Each row of numbers stands for one object and depends on some of the facts below. Use the named rows to name the rest.

Some objects and their rows:
tredul: [  4  -2   6  -5   1   8   3  -1 -17  -6  -5  -1   2 -15  -6  -2   1  11
   4   6   0   7   8   0  -2  -3   5  -8   4   9   4 -17   2   1]
zupli: [ 11 -10  10  10   1  -7  -4   0 -27   3  -4   2  16  11  15   3   3   1
  -1   5   6  -9  -2   4   0   0   9   4   0  -1  -6 -12  -1   1]
feklu: [  7  -3  11  -2   0 -11  -5   5  14  10  12   9   7  26   1   3   5  -1
  -1  -2   2   6  -7  -2  -8  -4   3  -3 -12 -15  -8  -1  -2  -2]
dagas: [ 1 -1  8 -1 -2 -8 -3  5 11 -1  9  4 -7  9 -4  2  4  2  6 -4  1 12 -5 -2
 -3 -3 -3 -7 -7 -6 -4  2  0  0]
gresogri: [ 0 -1  8  0  0 -8 -3  6 12 -2  9  4 -7  8 -4 -2  6  2  6 -3  0 12 -4 -3
 -4 -2 -3 -5 -5 -7 -4  3 -1  0]
stosti: [  4   6  10   7  10  -2   0  -6  57  15  14   4   1 -24  59  16   7  -1
   9   3  -2   4 -16 -11  -2   5   0  -1 -14  -6   2  -7  -2  -3]
nenonu: [ 1 -2  7  1 -1 -9 -3  5  9 -1  9  4 -7  9 -6 -1  4  2  6 -4  1 12 -4 -2
 -2 -3 -3 -6 -6 -7 -3  2  0 -1]
drefla: [ 15   4   6 -32   0   7  -1  -1   9  21  13   5 -19  13 -14  10   5   1
   3   5  -1   2  -5   1  -9  -2   5   2   1  -9  -9  10   1   7]
brebru: [ 12  -8  28 -30   3  -2   1   8 -53   6   4   3 -23   9 -30  -4   5   5
   0   6  -4  -5   4   8   4   0   5  10   3   8  -6  12  -4   9]
mogar: [  7  -3   6   6   5   1   1  -3 -18  -6  -3  -2   2  -1  -2   6   4   7
   4   4   2   3   4   3  -4  -1   5  -3   1   8   0 -15   0   5]
grudrum: [ -5  -3   9   0   0 -13  -4   6  18  -2  -3   1   9  19  10   9  19   9
   3   2  -2  12  -5  -4  -5   1   2  -8 -10   3  -2 -15  -5   5]
zire: [  4  -2   5   0   0 -14  -4   1  10   8  11   7  -1  13  -1  -1   6  -1
   5  -3   0   9  -3  -2  -5  -1  -2  -6  -6 -12  -4   3  -2   1]
tridoler: [ -1   0   9 -14  -5  -1  -2   8  12   1   7   5  -7  -5  -8  -8   2   7
   5  -1  -2  15  -1  -5   0  -5  -4 -12  -4  -5   1   0   2  -3]
brara: [  4  -3   5 -16  -8   1  -3  -4   0  12   5   2  -1  -3   3 -17   2   1
   1   3   2   2  -2  -8   3  -1   4 -12   2 -16  -6   4   4  -5]
dropluplak: [ -6  -5   1  -8  -7 -20  -9   7  34   7   0   2  24  58   4   6  30   6
  -6   2   0  11  -8  -7 -11  -1   9 -14 -14 -13 -14 -13  -6   4]
kubo: [ 12  -5   9   8   4  -3  -1  -4 -17   2   1   1  15  17   4  10   4   4
  -2   4   4  -2   1   3  -8  -3  13   0  -5  -1  -6 -17  -2   3]
flaker: [  8  -7  13   3   4  -7  -2   8 -28  -3  -1   7  -1   0  -8   8   3   6
   5   2   0   2   2   6  -3  -2  -1   4   1   9   2  -8  -3   4]

Facts:
σ: points at; μ: is of sort; ρ: belongs to class; φ: refers to
bikloder μ:a ρ:d
bopas μ:a ρ:d φ:flege, kugel
brabran μ:b ρ:d φ:brara, gafol, bridezus, ziplok
braplal σ:lukan μ:a ρ:d
brara σ:flapenur μ:c ρ:g
brebru μ:a ρ:d φ:losuk, kabi, skogri, gotrum
breplum μ:c ρ:f
breraste σ:trela μ:c ρ:h
bribaple μ:a ρ:d φ:zogres, muplan, bridezus
bridezus μ:a ρ:f
brigefle μ:c ρ:f
brikun μ:b ρ:h φ:doplam, ruzok, bikloder
brinus σ:magum μ:a ρ:d φ:skurom, pludo, toskugun
bristimos μ:b ρ:d φ:lidri, flena, fluplak
britro μ:a ρ:d φ:skurom, zire, gresogri, gafol
brodebos σ:satro μ:c ρ:d φ:zogres, zire, difer, muplan, gotrum
brofluma μ:a ρ:g φ:grufibrus, flitraduk
broplebuk σ:kudek μ:a ρ:f
dabi μ:a ρ:d
dagas μ:a ρ:d
difer μ:a ρ:d
diskino μ:b ρ:d
divo σ:drefla μ:a ρ:f
dobe σ:floklu μ:a ρ:d φ:breraste, satro, mabelam, skiso, fluplak, flege, skogri
domibris σ:dobe μ:c ρ:f
doplam σ:tekis μ:a ρ:f
dredrul μ:c ρ:i
drefla σ:voligrol μ:b ρ:f
drido σ:breraste μ:c ρ:f
driklum μ:b ρ:e
dripi μ:a ρ:e
dropluplak σ:kapli μ:a ρ:e
duflin μ:a ρ:d
dugan μ:a ρ:e
fasus μ:c ρ:f
fefu σ:brara μ:a ρ:e
feklu μ:a ρ:e
fizol μ:a ρ:d
flakal σ:flami μ:c ρ:d φ:dripi, tagil, kudek, pemi, brigefle
flaker μ:a ρ:d φ:trotim, pludo, fluplak, sistul, gaskik, brigefle
flami σ:rulem μ:a ρ:d φ:magum, grobeklek, ganur, kabi, ziplok
flapenur σ:trustun μ:a ρ:e φ:divo, sutes, trevegi
flavin μ:a ρ:i
flebru σ:ranol μ:c ρ:e φ:trotim, zogres, magum, tridoler, fleska, dredrul
flefla μ:a ρ:d φ:tagil, divo, skogri
flege μ:a ρ:h
flena μ:b ρ:d
fleploti μ:a ρ:e
fleska μ:a ρ:e
flidritrem μ:a ρ:d
flirigri μ:b ρ:e
flitraduk σ:gafol μ:a ρ:d
flobrusum σ:klofun μ:a ρ:d φ:temeli, flege, kogun, plebrifu
floklu μ:a ρ:g φ:skiso, kudek, mekin, trevegi
flugrobo σ:dredrul μ:a ρ:d φ:skurom, susu, fasus, flavin, fleploti
fluplak μ:b ρ:i
flustem μ:c ρ:d
fluvol σ:mifle μ:a ρ:d φ:breraste, plitu, susu, gidetu, zatus, vuri
fogomem σ:zufla μ:a ρ:f
fopo μ:a ρ:d φ:tridoler, flitraduk, fleska, klerek, stosti, flege
gafol σ:fogomem μ:a ρ:h
gagir μ:a ρ:g φ:dugan, pemi, sistul, toskugun, gufo
gakoske μ:c ρ:f
ganur σ:penan μ:b ρ:f
gaskik μ:b ρ:d
gidetu μ:a ρ:d
gifle μ:c ρ:d φ:mifle, flustem
gotrum μ:b ρ:f
gramur μ:a ρ:g
gresogri μ:a ρ:d
grobeklek σ:fefu μ:a ρ:d
grudrum σ:ziflikan μ:a ρ:d
grufibrus σ:grudrum μ:a ρ:d
gufo μ:a ρ:f
kabi μ:a ρ:d
kaloni σ:trotim μ:a ρ:d
kapli σ:flidritrem μ:a ρ:e
kenem σ:grufibrus μ:b ρ:d
klavos μ:b ρ:i
klebrom μ:a ρ:d
klerek μ:a ρ:h
klofun σ:muplan μ:a ρ:e
klubru μ:a ρ:f φ:statri, toklir, braplal, vetrol
kluri μ:b ρ:d φ:gramur, vuklaskos
kofle μ:a ρ:f φ:lovok, ziplok
kogun σ:flebru μ:b ρ:d
kubo μ:b ρ:e φ:zogres, trela, legor, gakoske
kudek σ:ganur μ:a ρ:g
kugel μ:c ρ:d
lakla μ:a ρ:d φ:kapli, gidetu, kugel
legor μ:c ρ:h
lidri μ:a ρ:g
ligrel σ:flitraduk μ:c ρ:e
losuk μ:c ρ:i
lovok μ:a ρ:d
lukan μ:b ρ:d φ:zatus, vuklaskos
mabelam σ:grobeklek μ:a ρ:f
magum σ:zuste μ:b ρ:g
mekin μ:c ρ:f
meskan μ:b ρ:f φ:gresogri, trapal, flustem, breplum, fogomem, vetrol
midrin μ:b ρ:g φ:kudek, flena, fluplak, klebrom, drefla, skorer
mifle σ:klavos μ:a ρ:e
mogar μ:b ρ:d φ:sode, fefu, toklir, braplal, voplor
muplan σ:kaloni μ:b ρ:g
nenonu σ:tregri μ:a ρ:d
nesko μ:c ρ:d φ:mabelam, tregri
nolem μ:b ρ:f φ:sode, losuk, triva, flirigri
papun μ:a ρ:d φ:grobeklek, klerek, dropluplak, fasus, kabi, zatus
patra σ:nenonu μ:a ρ:f φ:mabelam, grobeklek, divo, fleploti, voplor
pemi μ:b ρ:d
penan σ:brinus μ:b ρ:h
plasolun σ:plebrifu μ:c ρ:d φ:grufibrus, fefu, diskino
plebrifu σ:flobrusum μ:b ρ:d
plefuvin σ:stosti μ:b ρ:d
plitu μ:a ρ:h
plodra μ:b ρ:d φ:dabi, zatus, zisek
pludo μ:c ρ:i
plusaplem μ:b ρ:d φ:gresogri, fleska, lovok, vuri
povas μ:a ρ:d φ:dagas, temeli
puzofas μ:a ρ:e φ:broplebuk, diskino, bikloder, gufo, vuklaskos
ranol σ:kenem μ:a ρ:d φ:pludo, dagas, drefla, legor, voplor
ribil μ:c ρ:e φ:gramur, satro, statri, zire, lovok, zisek
rokes σ:vaflaval μ:a ρ:d φ:skurom, trevegi
rostidras μ:a ρ:d φ:staken, magum, dagas, sutes, bridezus
rulem σ:voplor μ:b ρ:d φ:trotim, mabelam, dabi, zuste
ruzok μ:a ρ:f
satro σ:divo μ:b ρ:h
sesa μ:a ρ:d φ:broplebuk, tenil
sesum μ:c ρ:d φ:kapli, fizol, nenonu, gotrum
sistul σ:gakoske μ:b ρ:d
skekibe μ:b ρ:h φ:doplam, flustem, flirigri
skevu σ:drido μ:b ρ:f φ:zogres, gresogri, triva, sutes, dredrul, braplal
skiklusom μ:a ρ:e φ:gidetu, muplan
skiru σ:rokes μ:c ρ:e
skiso σ:sutes μ:b ρ:d
skogri μ:b ρ:d
skorer μ:a ρ:d
skurom σ:dropluplak μ:c ρ:f
sode μ:a ρ:f
staken μ:a ρ:d
staskil σ:gifle μ:a ρ:g
statri μ:b ρ:d
stosti σ:trevegi μ:c ρ:f
sule μ:b ρ:d φ:dugan, ligrel, fasus
susu μ:c ρ:d
sutes μ:c ρ:f
tagil μ:a ρ:g
tekin μ:b ρ:e φ:gramur, statri
tekis σ:skurom μ:a ρ:e φ:lidri, klavos
temeli σ:zogres μ:a ρ:d
tenil μ:a ρ:f
tilan μ:a ρ:d
toklir μ:a ρ:d
toskor μ:b ρ:e φ:kenem, duflin, dropluplak, toskugun
toskugun μ:b ρ:e
tragrim μ:a ρ:d φ:tridoler, dripi
trapal μ:a ρ:d
tredul μ:b ρ:h φ:zogres, trapal, kudek, diskino, kugel, staskil
tregri σ:braplal μ:a ρ:h
trela σ:mabelam μ:a ρ:i
trevegi σ:kogun μ:a ρ:e
tridoler μ:a ρ:h
triva μ:a ρ:d
trotim σ:staskil μ:b ρ:g
trustun μ:a ρ:e
tudril μ:a ρ:f φ:tilan, mifle, dropluplak, mekin, fogomem
vaflaval σ:sistul μ:c ρ:f
vatrer σ:brebru μ:a ρ:g φ:ruzok, sistul
veplek μ:a ρ:e φ:stosti, sutes, nenonu, fogomem, braplal
vetrol μ:a ρ:e
voligrol σ:vatrer μ:a ρ:e
voplor σ:brodebos μ:a ρ:e
vuklaskos μ:b ρ:d
vuri μ:a ρ:e
zatus σ:bridezus μ:b ρ:f
zedri μ:a ρ:f φ:driklum, dagas, mekin, feklu, zuste
zeklem μ:a ρ:g φ:losuk, klavos
ziflikan σ:doplam μ:a ρ:d
ziplok μ:a ρ:e
zire μ:a ρ:f
zisek μ:b ρ:h
zogres σ:plefuvin μ:a ρ:e
zufla σ:fluvol μ:a ρ:h φ:flege, penan, voplor
zupli μ:c ρ:e φ:kabi, feklu
zuste μ:a ρ:e

Name these rows:
No name comes twice in this set of rows, the named rows included.
[  9  -2   9  -3   4  -9  -5   7   9   9  12  12   3  19  -8  -7   5  -2
   0   0   1   3  -4   1  -8  -4   4   2  -6 -14  -7   6  -2   1]	fefu
[  3  -4  21   6   8  -9   1   3   7  -1   2   3   4  -7  25  19   9   9
   5   3  -3   6  -5  -2  -2   2   2   0 -14  12   4 -19  -7   2]	ranol
[  3  -8  16  -4  -3  -3   0   5 -40  -7  -3   3  -2 -11 -15 -10  -2  10
   3   0  -1   6   7   3   4  -4  -1  -7   1   8   4  -8   0  -2]	zufla
[  6  -9   1  25  -1  -5  -4   2 -41 -12  -8   0   6  -7   4  -2  -3   2
   7   0   8  -1   4   5   4  -1  -2  -1   9   4   0 -11   2   0]	brodebos
[  5  -9  -1  42   0 -15  -4   4 -37 -18  -4   5  13  -5  -7   1  -8   3
   9  -8   7  10   6   7  -3  -5  -7  -7   1   5   5 -19   1  -3]	flami
[ 0  5 -5  5 10  4  0  0 31 -2  6  2 -2 -4  0 -6 11  3  7  4  0  9  0 -3
 -9 -1  3 -3  3 -7  0 -3  2  6]	vuklaskos
[  3  -1   7 -13  -1  -6  -3   2  12  11   9  10   5  -5  -6 -15   5   4
   1   1  -2   8   0  -6  -5  -3   1 -11  -3 -13   1  -1   1  -3]	gramur
[ 23  -7  18 -34  -4   5  -6  14 -26  25  -3  21   3  -4 -15  33  -2  13
   3   8  -2  -2  -6   6  -9  -8  -3   6   1  14   7 -12  -2   3]	zeklem
[ 12   2   1  -5   5   4  -3   1  28  13   9   9   8  19   5  14   8   1
   1   5   3   4  -7  -2 -15  -5   7   0  -5 -12  -6  -7   0   3]	flirigri
[ 10  -6  12   6   4 -11  -5   6 -12   6   7  11   9  17  -6   1   3   0
   0   0   2   1  -2   4  -7  -4   4   3  -6  -8  -5  -3  -3   1]	klofun
[ -2   3  17  11   8  -9   1  -2  49   0  15   2  -1  -9  40  14   5   3
   9  -4  -2  16 -12 -10  -1   1  -2  -8 -22  -4   2 -10  -3  -5]	temeli
[ 1  3 -2  2  3  3  0 -2 22 -2  7 -2 -4  5  2  0  6  2  5  0  2 12 -2 -4
 -7 -2  4 -9 -3 -7 -4 -5  2  3]	statri
[ 7 -4  0  9  1 -6 -5 -1 -3  7  0  4  6 -3 14  3  5 -1  6  2  4 -2 -3  0
 -3  1  0 -1  4 -4 -2 -6  0  2]	domibris
[  4  -2   7  -3  -1 -15  -4  -1   8   8  12   5  -3  16  -3  -3   6  -1
   3  -3   0   9  -3  -2  -4  -1  -1  -7  -7 -12  -5   5  -2   1]	bridezus

Now the same objects, written a new way:
Known rows:
trotim: [ 16  47  14  24  -3   6  -6  21 -12  11 -14  -9 -26  10  -1 -13  33 -13
   7 -19  11  39 -34 -17   9 -35]
feklu: [ 17  41  12  21  -3   2   1  19 -19  13   8  -5 -16   9   8 -12  10 -13
  11  -3  12  23 -13 -22  20 -13]
gakoske: [ 15  29  18  14  20   6   7  13 -11  -2   0   4 -24  19   7 -23  31   4
  10 -16  11  28 -23 -27  10 -36]
bribaple: [ 62  47  -3  13 -31  -5 -29 -21 -10   1   2 -14 -28  25  -1 -27  41  47
  14  22   4  50  -6 -50  48 -25]
dripi: [ 20  39  13  21  -3   2   2  17 -20  15   7  -8 -16  10  10 -10  14 -10
  10  -4  11  24 -13 -24  18 -14]
flakal: [ 12  40 -22  18  -4  32 -36 -25 -29  27  16   5  -3  42  18 -18  46  32
  40  21 -10  73 -42 -35  18   1]
lukan: [  9  77 -28  19 -12  11 -43  -3  -8  -1   8  13 -32   3  -1 -60  28  27
  23 -14 -13  52 -20  -5  35  -8]
brabran: [ 33  68 -16  18 -25  10 -29  -4 -12   1  -1  -4 -33  20   1 -36  44  36
  21   9  -8  57 -20 -24  35 -23]
skiso: [  6  43  15  21  -4  11  -6  32 -17  15 -20 -16 -24  10  15 -26  40   5
  25  -8  -5  49 -27 -19  17 -16]
skiklusom: [ 48  60 -16  16 -25   7 -18 -18 -14   4  25   4 -27  25  -4 -15  21  20
   7  18  10  33  -5 -31  38 -20]
flapenur: [ 36  63 -28  33 -20  10 -10 -17 -17   9  13   3 -31  28 -12 -15   9  11
  12  14   2  24 -17 -33  38 -21]
divo: [  9  40  20  37   6   2   7   5  -8   8 -12  -5 -24  16  -7 -26   9 -12
  16 -15  14  19 -21 -32  21 -30]
flidritrem: [ 16  20  10  23 -11 -16 -16  52 -30 -24 -12  -7 -38   2  61 -31  -9  26
  -4  -1  10  43 -20 -32  26 -12]
toskor: [ 24  79 -32  22 -21  26 -17  -1 -20   5  17  12 -34  24   1 -24  22   9
  14   7  -1  42 -23 -10  24 -17]
flobrusum: [ 20  51 -26  42 -18  20 -23 -19 -24  18  -8 -14 -23  29   4 -33  17  26
  27  18 -10  46 -30 -42  35 -11]
gaskik: [  7  41  16  21  -5   6  -8  33 -15  11 -19 -15 -26   6  14 -26  39   8
  24  -9  -4  48 -24 -17  21 -18]
ruzok: [  8  36  25  24   3   9  -3   8 -12   5  -2  -4 -14  10   8 -29  10  -8
  13 -12  17  30 -14 -28  11 -22]

Rows to name:
No name comes twice in this set of rows, the named rows included.
[ 32  65 -36  47  -7   0 -21 -17  -7  -2  -4   0 -40   9 -29 -45   1  11
   5 -15  -1  15 -29 -32  42 -41]	vatrer
[  5  62 -18  28 -24  33 -40 -16 -25  24   5   1 -16  35  14 -23  45  21
  38  17  -7  77 -39 -25  19   1]	rulem
[ 17  67 -30  34 -20  25 -23   1 -20   5  -8  -8 -33  22   5 -40  28  26
  26  12 -15  54 -34 -22  28 -17]	bristimos
[ 42  45   6  -3  -7  39  17  29 -30  11   9 -45   3 -12  11 -40  15  -9
  -2  12  -1  18  14 -13  -4 -21]	trevegi
[ 74  38  29 -21 -21  22  17  21 -18   6  14 -46  -3  -6   6 -24  41   7
  -7  22   9  24  26 -25   9 -33]	zogres
[ 14  59 -31  30 -12  13 -38 -14 -18   6   8  -3 -18  11   8 -53  10  28
  24   4  -8  47 -19 -26  36  -1]	papun
[  9  17   7  11   5   1  -6  41 -28 -39   6  21 -40  19  60 -24  -4  19
 -12  -5  21  44 -32 -23   2 -26]	skurom
[ 20  27   9  17  20  -2  -2  13 -11   9  -1  -2 -19   9  -2 -17  31   1
   5 -25   7  29 -32 -26  13 -36]	brara
[ 16  59 -21  39 -18  34 -20 -26 -23   8   8   0 -20  34   4 -37   2  11
  17  15   8  39 -27 -35  17 -22]	patra
[ 31  73  -8  16 -22  21 -24 -15 -10 -10   9  11 -32  28  -5 -36  34  19
   8   6  13  51 -18 -20  20 -31]	meskan
[ 32  48  12  -5  -8  40   6  41 -22   8 -12 -54  -4 -16  17 -59  44  10
  13   4 -17  43   3  -5  -3 -23]	plefuvin
[ 25  72 -13  20 -21  27 -21 -13 -11  -6   4  11 -35  28  -2 -35  28  14
  15   5   7  49 -24 -18  19 -31]	nolem
[ 17  21  12  19 -11  -6 -16  46 -30 -17 -11 -14 -28  -1  55 -34  -2  22
  -1   5   8  45 -16 -29  20  -9]	ziflikan
[  1  37  19  37   4  15   0   5 -16  14  -7  -7 -15  19   5 -24   8 -13
  18  -9  16  30 -25 -33  11 -18]	mabelam
[  8  33  20  26  -3  14  -3   4 -27  33  10  -5  -1  26  15   6  19 -18
  23   6  14  38 -24 -27  12   1]	voplor

